Below are the code and all the weights of a small trained network. Each question names an input and a class and asks about switching units off, where a switched-off unit gives its printed mean instead of its output.

import numpy as np


def w(rows, s, z=0):
    codes = np.array(rows[::2]) - 128.0
    scale = np.full(codes.shape[1], s)
    scale[-1] = z or s
    return codes * scale


def norm(h):
    return h / np.sqrt((h * h).mean(-1, keepdims=True) + 1e-5)


def f(y):
    return y / 2 * (1 + np.tanh(0.7978845608 * (y + 0.044715 * y**3)))


def log_softmax(a):
    a = a - a.max(-1, keepdims=True)
    return a - np.log(np.exp(a).sum(-1, keepdims=True))


def net(x, mask):
    res = np.array(x, float).reshape(1, 7) / 4 @ E
    u = 0
    for l in range(4):
        y = f(norm(res) @ A[l][:, :-1].T + A[l][:, -1])
        res = res + np.where(mask[u : u + 5], y, B[l][:, -1]) @ B[l][:, :-1]
        u += 5
    return log_softmax(norm(res)[-1] @ U[:, :-1].T + U[:, -1])


A, B = {}, {}
E = w([
[124,131,129,114,128,142],'x0',
[72,11,134,47,76,122],'x1',
[155,131,114,123,49,178],'x2',
[137,125,127,119,136,134],'x3',
[124,131,113,131,123,127],'x4',
[91,167,147,86,195,106],'x5',
[150,107,139,95,163,157],'x6',
],0.011)
A[0] = w([
[59,88,106,74,124,94,216],'0.n0',
[245,156,116,118,148,178,219],'0.n1',
[111,166,136,76,192,130,102],'0.n2',
[184,1,123,194,100,86,149],'0.n3',
[158,221,107,154,101,208,246],'0.n4',
],0.0094,0.0013)
B[0] = w([
[201,82,191,153,139,2,230],'0.n0',
[100,104,138,191,102,95,222],'0.n1',
[102,144,68,95,197,84,177],'0.n2',
[125,198,180,104,110,168,221],'0.n3',
[118,57,148,228,115,129,254],'0.n4',
],0.0093,0.0058)
A[1] = w([
[131,138,239,3,145,82,251],'1.n0',
[120,231,109,199,231,95,124],'1.n1',
[94,145,146,168,249,210,115],'1.n2',
[248,72,77,44,7,174,19],'1.n3',
[150,102,119,138,185,59,69],'1.n4',
],0.0059,0.0027)
B[1] = w([
[183,114,84,195,103,78,253],'1.n0',
[119,252,185,71,138,149,214],'1.n1',
[108,173,163,177,89,179,157],'1.n2',
[107,192,88,112,89,134,170],'1.n3',
[114,102,70,85,105,146,160],'1.n4',
],0.012,0.0053)
A[2] = w([
[101,206,201,254,53,182,165],'2.n0',
[106,110,71,79,72,156,86],'2.n1',
[129,237,176,31,150,138,4],'2.n2',
[100,123,162,146,76,179,68],'2.n3',
[222,88,71,159,5,66,186],'2.n4',
],0.0064,0.0021)
B[2] = w([
[114,52,4,127,227,78,254],'2.n0',
[173,214,143,53,158,167,127],'2.n1',
[119,50,3,205,94,197,146],'2.n2',
[128,106,135,157,164,206,142],'2.n3',
[255,220,132,48,182,155,247],'2.n4',
],0.0086,0.0084)
A[3] = w([
[173,99,174,99,42,192,4],'3.n0',
[149,149,145,74,2,139,176],'3.n1',
[91,130,68,186,197,112,158],'3.n2',
[167,162,123,73,168,152,172],'3.n3',
[104,84,133,90,140,115,149],'3.n4',
],0.0099,0.0021)
B[3] = w([
[75,156,88,81,94,147,149],'3.n0',
[125,183,163,104,200,153,176],'3.n1',
[45,94,192,74,42,213,255],'3.n2',
[146,185,254,146,75,93,174],'3.n3',
[133,136,165,243,150,80,127],'3.n4',
],0.012,0.0079)
U = w([
[41,74,125,152,109,208,113],'0',
[110,208,131,70,124,162,252],'1',
[231,120,154,82,131,74,117],'2',
[110,61,112,128,181,6,15],'3',
[189,50,43,185,91,189,87],'4',
],0.014,0.0033)

Each question gives the input, the list of numbers given to net, and the class t.
The units are the neurons (one row each of A and B). Each row of codes is followed by its name. A weight is (code - 128) times the scale printed after its matrix; where a second scale follows, it is the last column's (A, B and U).
mask holds one flag per neuron, layer by layer. A switched-off neuron (its flag False) gives its mean, the last column of its row in B, instead of its output. The means were averaged over made-up inputs and are rounded, as every weight is.
A unit's drop is (log p(t) with every unit on - log p(t) with that unit switched off) / (log p(t) with every unit on - log p(t) with every unit switched off).
The circuit of an input: a set's keep is (log p(t) with only the set's units on - log p(t) with every unit switched off) / (log p(t) with every unit on - log p(t) with every unit switched off). Starting from the 12 units with the biggest drops (on a tie, the unit counted first), units are removed one at a time, each time the one whose removal leaves the highest keep (on an exact tie, the one counted first), for as long as the keep stays at least 0.8.
circuit, biggest first: the units of the circuit, biggest drop first
unit that matters most: the unit with the biggest drop
top k neurons: the k neurons with the biggest drops, biggest first
k most important neurons of layer l: the k neurons of layer l with the biggest drops, biggest first
input [-8,1,8,5,8,5,1], class 2: unit that matters most : 2.n4
input [-6,0,-7,2,0,5,-7], class 1: 2 most important neurons of layer 2 : [2.n0, 2.n2]
input [0,-6,1,1,7,8,0], class 0: circuit, biggest first : [2.n4, 3.n2]
input [-8,7,-2,-1,0,-5,1], class 2: top 2 neurons : [0.n0, 1.n0]
input [7,-5,-5,6,-6,-1,-4], class 0: circuit, biggest first : [2.n4, 3.n2]
input [-6,-8,-6,5,-7,-2,-6], class 0: circuit, biggest first : [2.n4, 3.n2, 0.n0]
input [2,4,1,3,-8,-4,3], class 1: top 2 neurons : [2.n0, 1.n3]
input [7,7,6,-6,4,1,-4], class 2: 2 most important neurons of layer 1 : [1.n0, 1.n1]
input [5,-2,3,3,-8,-1,7], class 4: top 2 neurons : [1.n1, 0.n4]
input [7,-7,2,4,-8,6,-4], class 0: top 3 neurons : [2.n4, 0.n4, 2.n2]
input [-7,-6,3,-2,-6,6,6], class 0: 2 most important neurons of layer 0 : [0.n4, 0.n1]
input [-5,2,-4,-4,8,-8,-4], class 2: top 2 neurons : [1.n1, 0.n4]
input [-6,-1,7,7,-8,6,-8], class 0: top 2 neurons : [3.n2, 1.n0]
input [-5,-2,-8,-1,1,5,-7], class 1: circuit, biggest first : [1.n1]
input [2,4,-1,-4,4,-4,8], class 2: 2 most important neurons of layer 1 : [1.n0, 1.n1]
input [0,8,-1,-4,6,-5,-5], class 2: top 3 neurons : [0.n0, 3.n2, 1.n0]
input [7,-4,8,-1,2,2,-7], class 0: top 3 neurons : [1.n0, 3.n2, 0.n0]
input [-5,4,5,-6,1,2,6], class 2: top 2 neurons : [1.n0, 0.n0]
input [8,2,0,-2,-1,5,2], class 3: 2 most important neurons of layer 0 : [0.n2, 0.n3]
input [-8,-1,-6,3,-3,4,6], class 1: most important neuron of layer 3 : [3.n3]
